In the rows, 128 means zero.
90 149 96 143 158 119 124 125 117 97 167 143 113 132 141 154 138 146 119
 136 134 126 130 130 101 136 106 99 76 118 110 136 114 150 126 118 85
 161 158 93 120 108 176 151 163 126 125 141 153 114 123 : U
129 122 157 129 122 135 105 141 139 109 152 126 53 105 165 158 122 123
 131 105 106 160 141 111 159 125 129 100 104 118 159 196 130 140 116 149
 120 183 115 101 142 148 108 146 106 127 132 134 130 92 176 : Q
147 121 140 131 156 105 134 137 136 115 118 118 141 134 107 107 142 108
 122 95 107 123 116 108 117 134 124 110 123 129 102 143 122 120 131 133
 156 134 107 161 127 126 130 102 121 79 138 144 158 95 123 : Y
121 98 176 124 101 148 121 148 150 114 134 112 157 135 132 101 147 109
 113 89 139 139 138 120 137 148 121 126 145 120 160 110 118 132 124 123
 169 141 126 105 130 105 129 111 116 61 160 149 98 153 122 : S
114 96 214 132 171 141 129 159 144 113 86 134 96 111 146 118 141 144 109
 100 147 152 112 144 129 160 107 134 125 140 146 140 145 123 141 129 153
 102 111 161 142 141 148 137 105 124 155 133 95 136 130 : W
121 147 106 120 121 126 173 115 114 101 181 144 112 98 134 145 123 122
 158 106 130 105 124 111 129 134 133 121 145 122 151 112 139 134 120 111
 123 192 141 117 136 140 132 128 125 110 109 107 111 94 102 : U
137 144 127 123 122 113 125 144 105 164 127 136 151 124 103 126 116 139
 144 141 157 113 127 128 142 91 129 145 98 115 129 125 136 139 142 135
 127 123 104 142 144 151 105 125 122 124 108 134 147 119 103 : R
123 120 189 119 155 146 82 158 153 159 117 108 189 171 148 101 154 141
 103 121 119 121 129 156 103 172 112 165 125 146 111 90 116 127 160 125
 159 80 166 130 130 124 121 123 119 100 140 154 81 161 119 : Y
117 129 124 138 170 141 87 90 133 160 98 83 149 173 100 117 146 143 93
 140 54 105 130 144 78 117 117 110 154 137 54 138 82 128 99 145 208 79
 150 142 87 97 129 191 154 191 139 109 125 136 147 : U
135 100 220 120 143 149 117 171 159 159 112 115 166 137 117 91 153 119
 99 98 138 130 135 145 143 149 116 146 114 126 146 119 118 135 152 141
 196 107 112 137 132 120 143 111 97 73 166 157 100 151 124 : R
127 121 122 126 158 145 108 127 141 138 118 118 120 146 122 100 133 142
 99 129 119 127 142 125 122 147 119 118 144 141 120 114 124 138 130 102
 162 126 145 142 121 106 122 144 127 136 138 132 118 139 112 : Q
128 147 69 138 146 114 115 123 89 116 114 156 91 122 112 148 110 163 131
 146 161 150 137 129 146 89 130 92 76 115 120 177 141 154 110 139 78 160
 105 126 128 144 133 150 152 189 115 118 183 111 134 : M
102 150 101 163 170 109 98 127 117 147 132 125 125 156 143 136 113 168
 96 191 109 120 123 138 93 122 124 131 110 136 83 112 103 136 127 97 150
 77 156 137 122 105 133 161 151 171 113 115 139 151 114 : Q
141 131 94 140 124 83 167 129 110 109 160 157 104 92 102 134 106 112 151
 112 143 122 128 101 149 97 135 97 106 106 136 137 134 134 115 105 93
 178 88 145 134 133 147 105 128 99 116 134 191 97 110 : F
127 133 155 139 148 97 161 153 117 134 130 171 153 120 117 103 125 141
 128 119 212 118 119 127 132 145 116 139 90 140 144 100 142 131 154 96
 115 128 107 159 157 124 163 91 126 66 134 122 143 132 73 : M
114 98 191 150 164 127 120 177 174 99 162 118 78 122 152 142 156 124 93
 90 100 145 151 143 156 145 111 90 47 112 131 189 95 149 132 152 127 154
 107 94 121 117 188 118 121 88 167 177 175 120 187 : F
140 138 110 113 126 156 98 127 122 168 114 101 152 145 99 119 132 138
 127 144 99 124 147 137 137 92 135 131 140 112 119 133 120 152 121 154
 166 116 130 107 106 135 95 162 122 185 124 136 128 143 136 : R
128 160 81 163 138 93 173 140 109 108 205 150 124 110 126 136 109 118
 142 141 134 94 115 104 137 112 151 99 111 123 123 115 122 130 127 81
 136 168 114 131 151 105 126 94 122 56 105 100 165 95 88 : Q
141 128 102 119 130 142 96 105 105 174 72 116 161 145 86 110 109 141 128
 145 114 117 123 135 125 91 138 136 171 133 109 109 139 127 114 125 175
 99 115 168 114 139 93 157 129 180 126 106 105 144 97 : R
125 163 77 132 127 108 159 145 119 121 203 152 133 108 133 140 116 138
 162 130 138 102 132 132 155 121 145 117 92 106 130 93 122 148 147 100
 74 173 130 94 136 134 128 94 124 107 97 136 155 109 106 : F
91 138 132 125 132 149 103 117 123 132 163 131 127 138 158 158 130 144
 123 149 118 132 147 141 96 132 111 150 129 122 131 122 120 146 117 129
 123 112 171 88 116 120 152 179 152 168 122 133 98 149 137 : U
113 132 102 120 99 137 117 120 99 124 143 134 113 116 129 170 103 134
 157 147 136 152 137 129 127 90 131 140 155 104 155 135 148 148 109 134
 101 109 130 100 126 147 110 185 129 189 102 110 121 147 145 : W
126 72 195 130 105 154 84 138 138 111 53 119 118 123 141 116 125 119 96
 112 147 175 133 116 142 114 117 124 147 127 163 151 137 119 115 128 160
 119 88 156 135 131 119 126 120 117 169 131 79 167 133 : S
124 148 94 143 140 108 163 132 117 81 152 143 92 108 130 130 131 139 152
 108 146 124 106 109 131 128 127 87 91 125 116 137 133 129 132 121 107
 187 117 124 146 130 122 88 135 103 120 133 156 74 114 : S
140 146 121 132 114 121 176 126 117 108 159 134 114 103 129 119 128 131
 164 117 119 118 103 111 128 129 140 130 159 131 135 105 143 119 124 113
 162 154 118 132 148 137 95 95 115 110 112 109 99 92 103 : S
136 118 151 129 112 128 150 128 132 127 149 135 130 120 116 118 133 90
 140 97 120 145 137 110 139 129 125 119 170 119 160 151 129 134 93 145
 170 148 110 108 117 117 146 146 115 107 152 115 135 127 150 : M
110 131 118 135 146 132 165 133 137 98 176 138 147 122 121 114 144 128
 117 114 140 107 136 127 121 153 124 112 117 126 130 91 112 141 132 84
 139 165 145 119 125 94 175 119 134 73 138 128 132 127 87 : U
137 158 93 99 119 126 143 107 130 180 173 110 182 152 118 89 138 119 169
 125 84 76 124 143 120 138 133 144 176 139 92 55 114 131 141 117 144 124
 160 98 113 127 87 118 118 145 105 137 108 115 107 : F
100 156 74 125 113 138 133 115 101 98 191 149 91 107 154 190 108 148 154
 150 138 136 141 126 131 105 133 119 104 106 151 142 135 159 110 120 65
 179 154 76 131 143 137 166 149 168 97 116 121 117 129 : U
131 125 142 148 139 94 154 141 126 124 130 131 151 130 108 101 138 135
 119 128 147 113 109 105 103 127 113 133 122 126 109 100 121 124 131 109
 175 104 115 165 136 108 134 114 139 89 128 130 138 126 92 : S
118 144 137 114 122 151 107 142 125 181 141 123 188 154 125 114 134 147
 131 148 134 105 135 156 121 132 121 173 135 131 125 72 123 144 152 121
 154 94 167 103 126 121 121 138 123 131 125 140 92 163 103 : R
127 152 120 159 164 102 178 157 113 116 147 176 104 106 126 145 113 177
 131 162 187 126 125 135 129 125 140 143 77 132 139 116 139 143 127 96
 119 116 117 153 147 132 178 115 137 138 117 105 153 126 92 : M
122 128 105 156 185 112 130 128 105 142 71 130 142 135 94 116 116 175
 108 169 133 118 104 147 103 102 128 125 139 133 85 104 126 122 124 102
 174 53 109 200 119 122 121 158 138 189 118 90 138 150 90 : W
129 143 124 149 111 78 142 147 109 164 186 134 160 129 117 132 107 124
 124 172 155 98 141 103 113 93 134 158 101 111 124 101 110 144 140 101
 146 84 115 140 146 112 127 129 129 84 88 125 175 144 98 : Q
121 146 169 149 122 102 183 166 131 118 231 144 115 100 158 141 125 106
 142 127 127 113 127 106 132 142 141 136 105 116 156 123 117 135 135 112
 149 149 126 95 158 114 143 100 101 35 115 128 146 102 125 : Q
124 113 196 122 134 131 109 155 143 127 123 139 125 135 155 113 151 110
 120 84 162 154 128 135 145 158 103 108 83 133 154 159 123 135 135 155
 114 161 116 97 141 130 152 117 115 73 166 152 135 119 158 : M
142 123 119 110 151 130 100 105 117 155 64 126 178 163 98 86 126 145 114
 135 138 121 117 121 79 147 114 165 189 150 105 66 154 115 139 93 150 77
 152 192 120 130 114 133 141 144 127 133 87 157 70 : Y
114 99 141 123 101 140 147 132 112 105 126 155 131 110 120 133 107 112
 134 124 175 153 128 116 121 123 119 151 191 116 186 96 162 141 113 93
 126 109 126 134 131 121 157 162 122 119 136 111 95 179 98 : W
151 96 168 114 174 148 74 129 151 146 39 91 145 163 109 89 142 151 86
 117 101 146 132 139 117 140 123 134 145 146 101 135 127 120 133 136 182
 82 116 190 115 148 94 144 120 170 148 139 98 143 127 : Y
138 150 111 132 127 122 141 121 109 103 128 128 108 100 137 114 121 137
 164 105 132 119 90 115 153 120 149 97 124 137 119 125 143 104 137 121
 135 191 99 146 164 158 61 74 114 101 111 99 111 65 102 : S
100 140 113 134 151 123 133 128 117 94 165 147 106 118 143 145 137 138
 124 116 150 127 133 127 117 137 110 101 76 120 125 138 123 139 131 117
 83 178 145 106 133 119 164 133 150 106 130 142 146 106 119 : U
142 138 75 163 165 118 128 105 117 101 92 109 93 132 94 125 130 157 114
 140 72 127 111 114 114 88 136 74 135 124 72 165 114 123 92 134 190 129
 102 165 109 110 103 138 149 187 130 97 159 98 139 : S
120 102 167 122 106 137 129 162 123 114 137 145 148 102 125 125 121 120
 130 114 191 145 141 133 157 115 129 141 117 107 179 111 144 145 150 109
 106 123 105 117 145 129 138 131 107 84 133 128 120 170 105 : W
111 155 95 152 156 120 160 144 119 88 186 128 72 108 141 179 134 140 153
 134 90 131 119 133 132 108 132 89 97 105 115 177 118 149 108 152 113
 144 126 82 123 133 136 162 128 164 111 123 180 85 174 : W
124 145 115 161 148 114 135 136 117 109 133 125 74 117 131 162 118 187
 126 169 112 144 123 124 117 92 138 124 92 109 109 161 118 142 107 140
 151 106 117 133 130 140 115 155 147 198 108 112 152 114 149 : S
143 129 116 132 111 122 100 118 100 158 98 127 145 126 110 125 102 132
 129 149 147 141 140 124 154 69 145 123 129 120 134 152 126 128 107 145
 150 118 82 156 133 152 89 143 123 166 117 87 151 135 134 : M
147 123 137 113 144 139 138 134 152 107 141 121 89 105 133 100 145 107
 149 58 92 127 123 128 175 150 134 71 124 126 133 153 127 125 130 134
 123 222 111 111 128 154 107 92 98 105 149 150 137 67 141 : F
130 167 86 138 181 102 139 116 118 160 144 116 131 149 113 104 134 151
 128 149 96 83 112 119 97 137 124 112 127 144 63 106 113 126 138 118 165
 117 146 151 124 112 101 129 138 145 100 124 156 86 105 : Q
134 119 114 146 153 129 139 144 148 95 161 119 93 123 118 114 139 119
 101 104 108 136 142 108 145 137 132 71 117 115 127 155 107 149 113 114
 159 176 120 114 118 92 147 129 119 89 150 139 170 110 136 : Q
117 147 175 138 176 127 133 129 151 178 134 104 172 178 116 114 151 141
 104 157 84 106 129 147 84 154 119 158 149 144 92 118 88 145 111 154 217
 41 155 107 105 94 154 169 137 166 135 118 128 149 156 : M
107 119 184 135 181 144 143 170 160 90 127 127 112 122 157 113 163 142
 115 81 149 137 114 156 138 186 110 99 88 142 136 123 121 131 158 118
 122 144 136 112 140 117 160 104 103 77 165 153 125 119 125 : W
129 147 92 125 146 156 114 122 117 111 114 137 97 123 129 141 123 140
 148 112 114 140 111 139 156 116 131 85 127 133 126 150 142 128 122 134
 107 191 122 117 132 142 105 125 117 145 143 125 116 91 134 : R
104 107 127 126 131 131 121 137 115 92 117 153 118 119 131 139 122 123
 127 111 183 156 127 126 128 129 103 111 122 124 157 128 154 138 130 106
 79 136 121 123 135 123 159 147 134 109 144 140 135 146 115 : W
132 152 128 141 118 89 153 167 117 105 206 154 161 120 144 149 128 102
 152 125 153 116 121 109 125 117 132 139 80 109 135 119 125 137 154 114
 88 144 121 107 154 128 139 84 119 33 109 149 162 108 112 : Y
109 125 133 155 154 134 91 136 135 108 141 124 90 137 157 151 124 129 95
 137 108 150 135 122 126 124 121 91 102 130 123 170 113 136 110 121 131
 139 127 112 127 105 145 152 133 121 151 135 142 129 152 : Q
111 127 168 128 131 112 92 122 127 195 113 127 195 163 138 121 115 154
 110 178 130 109 129 152 89 133 114 199 152 141 109 49 123 127 148 97
 153 17 142 147 126 123 137 141 141 150 114 133 71 191 103 : F
87 116 122 133 137 161 36 124 115 118 105 118 110 146 174 176 120 149
 107 156 115 178 148 161 132 93 108 110 101 111 128 177 124 146 116 159
 86 92 144 79 111 135 123 201 145 217 140 136 135 166 192 : W
127 153 124 126 120 125 130 135 124 119 182 127 177 142 155 128 134 98
 150 124 102 110 113 128 118 139 135 139 146 137 121 90 124 119 139 120
 118 142 150 99 141 117 111 103 116 64 123 130 107 122 120 : Y
158 148 103 120 160 132 125 121 139 149 132 91 165 154 98 94 149 129 131
 113 67 100 121 124 116 132 140 121 157 132 77 111 109 123 131 140 188
 121 139 151 110 125 80 121 117 134 118 125 136 103 126 : Y
122 135 140 115 124 136 128 129 117 145 150 130 155 121 131 119 127 149
 127 126 165 106 142 139 133 129 130 144 105 124 139 93 122 137 147 110
 127 139 137 136 141 138 118 125 125 117 110 122 110 139 88 : U
138 108 203 120 152 147 59 139 147 146 73 94 154 161 152 112 143 123 97
 110 92 150 119 140 116 141 119 135 127 143 113 145 119 109 139 158 162
 98 124 154 133 146 87 125 109 118 151 137 84 132 160 : Y
136 139 83 150 191 128 126 122 101 147 57 144 118 131 85 123 107 190 108
 171 139 122 111 145 127 93 133 118 119 138 89 127 139 123 126 103 157
 102 103 209 127 136 117 136 141 197 125 105 133 132 81 : R
134 132 163 141 142 125 154 133 141 122 132 108 112 128 133 115 146 140
 131 118 81 121 106 118 109 140 125 129 152 131 112 128 118 121 116 139
 206 116 127 134 129 129 108 128 121 134 130 121 102 102 142 : S
145 138 38 121 135 151 113 72 99 84 64 124 78 116 102 117 109 147 147
 106 96 150 106 106 144 96 142 63 189 137 109 150 157 116 86 120 135 192
 99 167 117 139 57 129 134 205 130 87 112 82 114 : S
122 164 95 149 167 129 170 158 147 113 209 110 130 141 110 134 163 123
 138 122 66 91 123 136 137 130 138 83 88 107 95 148 92 155 126 150 166
 174 140 58 110 105 149 122 124 99 136 152 180 77 154 : R
113 167 80 149 150 124 109 128 100 126 146 145 109 136 142 164 115 168
 134 165 137 141 132 150 143 97 135 100 71 125 111 161 120 144 113 143
 89 143 120 102 133 131 123 146 146 179 114 105 164 115 155 : M
125 113 147 125 106 146 107 140 133 116 122 112 128 128 133 117 136 136
 123 109 133 142 137 126 145 121 128 117 116 116 140 138 122 135 126 134
 148 148 119 110 131 129 102 120 123 120 138 134 108 135 135 : S
137 144 87 124 152 156 142 128 143 111 148 114 116 135 102 112 152 124
 140 90 85 123 126 131 146 136 128 76 140 121 116 139 122 144 118 142
 152 195 141 96 109 116 124 130 119 126 153 142 137 86 140 : R
137 160 59 126 104 133 116 132 98 180 161 123 174 137 92 149 107 152 150
 188 123 106 150 133 137 54 150 156 136 98 115 99 120 164 121 131 147 93
 137 108 113 133 96 170 135 192 85 118 139 154 114 : R
125 137 145 140 147 109 88 127 112 193 105 118 165 156 129 117 103 167
 103 188 136 103 125 138 102 106 135 172 125 146 95 88 119 130 148 101
 172 35 125 179 143 131 87 144 129 163 94 103 100 161 92 : Q
116 144 57 145 155 130 100 102 103 143 114 131 125 153 115 130 100 161
 107 183 120 120 130 122 100 105 133 123 158 137 99 102 130 137 111 85
 146 97 149 152 115 105 118 164 154 185 114 102 127 153 94 : Q
132 138 103 99 111 152 88 110 97 151 91 146 126 124 116 126 112 146 156
 115 157 141 129 133 145 109 118 132 147 131 143 122 167 132 135 130 89
 163 134 132 138 159 92 140 124 160 126 140 101 120 103 : R
119 154 138 151 159 122 138 160 123 126 151 138 132 125 135 138 128 147
 132 143 131 116 108 144 143 114 134 117 74 125 117 130 117 127 143 127
 134 142 115 120 146 132 131 109 118 96 135 126 141 104 120 : R
131 129 101 122 95 133 85 129 115 167 145 118 145 136 121 128 106 132
 123 164 134 126 159 115 135 89 141 148 139 111 139 116 122 153 127 109
 141 108 134 120 123 126 96 159 127 155 103 120 133 164 111 : Q
123 159 135 138 143 92 140 146 123 148 187 131 145 132 142 120 128 128
 136 131 140 88 120 114 114 143 125 136 98 134 114 101 120 130 156 114
 134 127 138 126 152 120 117 107 123 66 104 134 148 100 99 : Q
108 120 187 124 113 97 171 165 124 123 173 149 189 115 134 118 127 93
 140 113 204 112 114 123 126 146 115 159 111 135 168 73 139 134 164 92
 109 106 104 128 171 117 152 102 103 14 118 135 130 150 80 : W
112 125 174 116 76 125 89 138 121 141 149 121 162 142 161 128 135 114
 137 123 146 138 131 121 113 123 107 162 120 118 148 110 129 137 142 142
 118 112 144 77 144 130 108 134 133 92 124 153 93 151 137 : S
115 150 132 131 101 105 122 147 117 131 210 137 132 121 157 143 123 106
 144 128 146 120 141 109 137 125 125 126 90 114 146 130 121 140 144 124
 95 161 135 81 154 123 120 115 119 60 109 149 156 107 132 : Q
135 142 105 124 103 116 147 110 124 123 184 130 99 110 133 152 116 100
 165 113 76 131 133 109 138 106 135 117 160 107 138 144 124 139 99 131
 122 162 125 83 118 139 122 144 119 145 114 131 143 102 162 : F
121 134 129 121 143 139 104 114 118 122 126 114 108 122 149 131 132 132
 133 105 110 121 118 141 141 124 128 92 100 133 115 154 122 119 129 144
 123 182 119 132 141 157 92 128 124 137 122 112 110 85 135 : U
108 129 113 128 144 133 107 134 119 92 129 126 85 122 138 146 141 130
 139 92 128 154 119 135 138 130 106 74 96 113 126 175 136 139 124 151 83
 173 123 94 126 137 128 149 130 135 139 145 161 96 161 : W
128 122 184 134 98 124 113 148 125 137 150 135 155 122 147 122 129 94
 130 105 152 146 134 128 158 122 129 127 117 122 164 143 121 126 126 144
 141 143 93 108 151 129 128 107 104 56 147 115 130 133 146 : M
118 164 130 115 142 157 134 153 129 141 170 131 143 133 145 129 140 146
 148 119 140 109 126 158 147 146 129 135 99 128 135 103 127 145 160 133
 110 162 158 75 142 137 118 104 111 110 127 153 104 117 117 : R
125 130 123 146 127 108 122 124 134 143 163 106 141 138 125 137 129 94
 124 130 60 122 132 124 127 101 124 103 137 111 103 145 90 129 97 144
 158 122 112 106 106 106 135 145 128 124 134 137 165 127 169 : F
129 135 174 114 153 135 141 133 149 171 126 121 191 166 126 58 166 131
 122 90 134 102 118 157 113 204 109 151 153 159 112 65 116 120 156 118
 180 107 156 127 130 108 122 94 108 88 145 128 77 140 108 : M
113 118 145 143 113 115 135 137 119 116 170 134 153 113 136 140 122 101
 119 129 146 120 140 117 130 101 129 125 108 113 147 125 110 129 121 115
 139 138 104 135 140 114 146 131 129 67 127 109 138 138 112 : U
137 131 132 123 110 125 125 143 114 122 133 141 115 105 111 140 121 117
 150 103 149 138 129 114 163 98 127 107 101 109 155 163 144 141 127 144
 103 186 101 116 144 150 120 124 113 98 134 145 152 98 126 : R
116 160 70 167 151 108 149 127 106 105 155 131 125 131 121 144 119 161
 133 168 111 112 108 125 113 96 143 105 106 120 91 118 113 129 113 106
 148 124 124 126 129 110 118 126 153 145 109 102 154 114 113 : S
